Each row has a name. After each piece below comes the name of the row it's from. Each question is about the rows just above it.

<76>: [-58   9  -4  25 -68  51  16 -20]
<71>: [-62  89   8  47 -45  83 -14  -9]
<110>: [ 21 -87  45 -51  39 -12   1 -16]
<62>: [-19  36 -10  35 -46  59  16 -29]
<26>: [ 21 -87 -51  39  45 -12  69  -5]
<55>: [-58  17  -8  21 -59  65   7 -14]
<78>: [ 19 -64 -58  29  36   0  53 -11]
<172>: [ 21 -87 -51  36  45 -12  69  -5]
The row with [ 39 -12] is	<110>
Where do [ 21 -87 -51  39  45 -12] appear?	<26>
[ 8 47]	<71>

<18>: [-23  29 -73  27]
<90>: [ 1 53 28 -8]
<73>: [-13  28  53  -8]
<19>: [39 26 29 20]
[53 28 -8]	<90>
[ 1 53]	<90>

<44>: [-31 -26 -37 -51 -64  68  47 -15 -57  36  -3  65  54  65   9  11 -30  31
  14  14 -70   5  66  -3 -40 -46 -54 -59  17 -21 -63   3   2  54  30  29
  -2  52 -41 -31  12 -48 -64 -56 -18   2 -53  70  46 -62  18  47  56   7
  59 -33 -53 -47 -20  41]
<8>: [-33 -64  23 -41 -49 -35 -31 -43 -58  26 -47  33  53  -3 -53 -25  18 -21
  51  12  50  64 -24  10  17 -13   9 -36 -13   4 -56  54 -15  21  18  25
  20 -69  43  71  55  -7  30  -5 -25 -37  30  52 -38  11 -63  16 -37  49
  67  21 -71 -38 -11 -35]
<61>: [-13  61 -29 -57  66 -12 -36  13  46  46 -62 -24   5  11 -54 -49  46 -37
  21 -15 -40 -22  50  17 -38 -25 -65  18  48  37 -46  32 -12  13  11  51
  34 -34  43  69 -50  -5  39 -32  51 -34  53 -52 -65  71  45  62 -23  14
  61 -45  -4 -15 -42 -23]
<24>: [ 51  10 -37 -51 -64  68  47 -15 -57  36  -3  65  54  65   9  11 -30  31
  14  14 -70   5  66  -3 -40 -46 -54 -59  17 -21 -63   3   2  54  30  29
  -2  52 -41 -31  12 -48 -64 -56 -18   2 -53  70  46 -62  18  47  56   7
  59 -33 -53 -38  31  -9]
<58>: [ 55 -61  34 -59  -3  48 -31 -42  23  45 -23  48  48   2  37  43  15 -24
  60  37  57  37  25   9 -45  46 -60   5  24   7 -54  -8 -14  37  43 -24
 -54 -22  16  28   7 -29  49  14 -35  -7 -42 -20  58 -19  68  57  42  44
 -61  64  54 -18  36   1]
<144>: [ 14 -70   5  66  -3 -41 -46 -54 -59  17 -21 -63 -15  59 -46 -68   6  46
  -2  65  12  11 -61 -70  20  39   2 -66 -52  67 -20  55  31  66  70 -53
  -6  -9 -16  69  10  55  43  18 -23 -10 -64 -46 -12  48  32 -12 -38  -2
   8 -71 -62 -63 -22  -4]
[-31 -26 -37 -51 -64  68  47 -15 -57  36  -3  65  54  65   9  11 -30  31
  14  14 -70   5  66  -3 -40 -46 -54 -59  17 -21 -63   3   2  54  30  29
  -2  52 -41 -31  12 -48 -64 -56 -18   2 -53  70  46 -62  18  47  56   7
  59 -33 -53 -47 -20  41]	<44>
[ 6 46] is in which row?	<144>
[51 12]	<8>
[ 46 -37  21 -15 -40 -22  50  17 -38 -25 -65  18]	<61>
[-54  -8 -14  37  43] is in which row?	<58>
[  5  66  -3 -41 -46 -54 -59  17 -21 -63]	<144>

<81>: [ 60 -66  -4 -48 -42  29  36 -47  54 -47]
<96>: [-44  41  16  55  33  -4 -30  51 -32  65]
<101>: [ 13  55  12  39  24 -24 -23  57 -40  66]
<122>: [-46  35  12  39  24 -24 -29  57 -40  66]
<133>: [-58  40   9  60  41 -16 -33  59 -47  66]
<97>: [-52  41  16  62  45 -14 -29  59 -42  67]
Where do [16 55] appear?	<96>
[-44  41  16  55  33  -4 -30  51 -32  65]	<96>
Where do [-32  65] appear?	<96>
[ 13  55  12  39  24 -24 -23  57 -40  66] is in which row?	<101>

<87>: [-28  70 -71   9  28 -20  31 -13 -40   4]
<39>: [-32  71 -62  21  22  -9  20 -31 -43   3]
<52>: [-49 -45  20  -6  14 -39  13  10   0   7]
[ 71 -62  21  22  -9  20 -31]	<39>
[ 22  -9  20 -31 -43]	<39>

<161>: [-36 -36 -49  -9]
<43>: [ 20  37 -26  23]
<145>: [60 79 12  3]
<198>: [ 30   0 -11  73]
<68>: [-30  39  39   3]
<184>: [50 34  4 42]
<125>: [34 65 -9 49]
<150>: [-41  15  28  -7]
<116>: [ 28 -41  15   5]
<111>: [ 15 -31  30  -1]
[-11  73]	<198>
Where do [15  5] appear?	<116>
Which row holds [30 -1]?	<111>
[ 28 -41  15]	<116>

<94>: [ 13 -11   5 -13  -9 -14 -16   1  14 -16 -24   1   4 -16 -13  13   6  -3
  12 -15  13  13   6  -6]
<23>: [ 13  13   6  -7 -32  -8 -42  -5  10 -19 -59  -4  13 -26 -80  10 -25  10
  39  -5  23  25  11   0]
<89>: [-26  22  -5   6 -42  -8  -5 -32 -18  20  16  -7 -10  35   0 -39 -19  24
   4  36 -26 -35  -4   3]
[13 13  6 -6]	<94>
[-32  -8 -42  -5] is in which row?	<23>

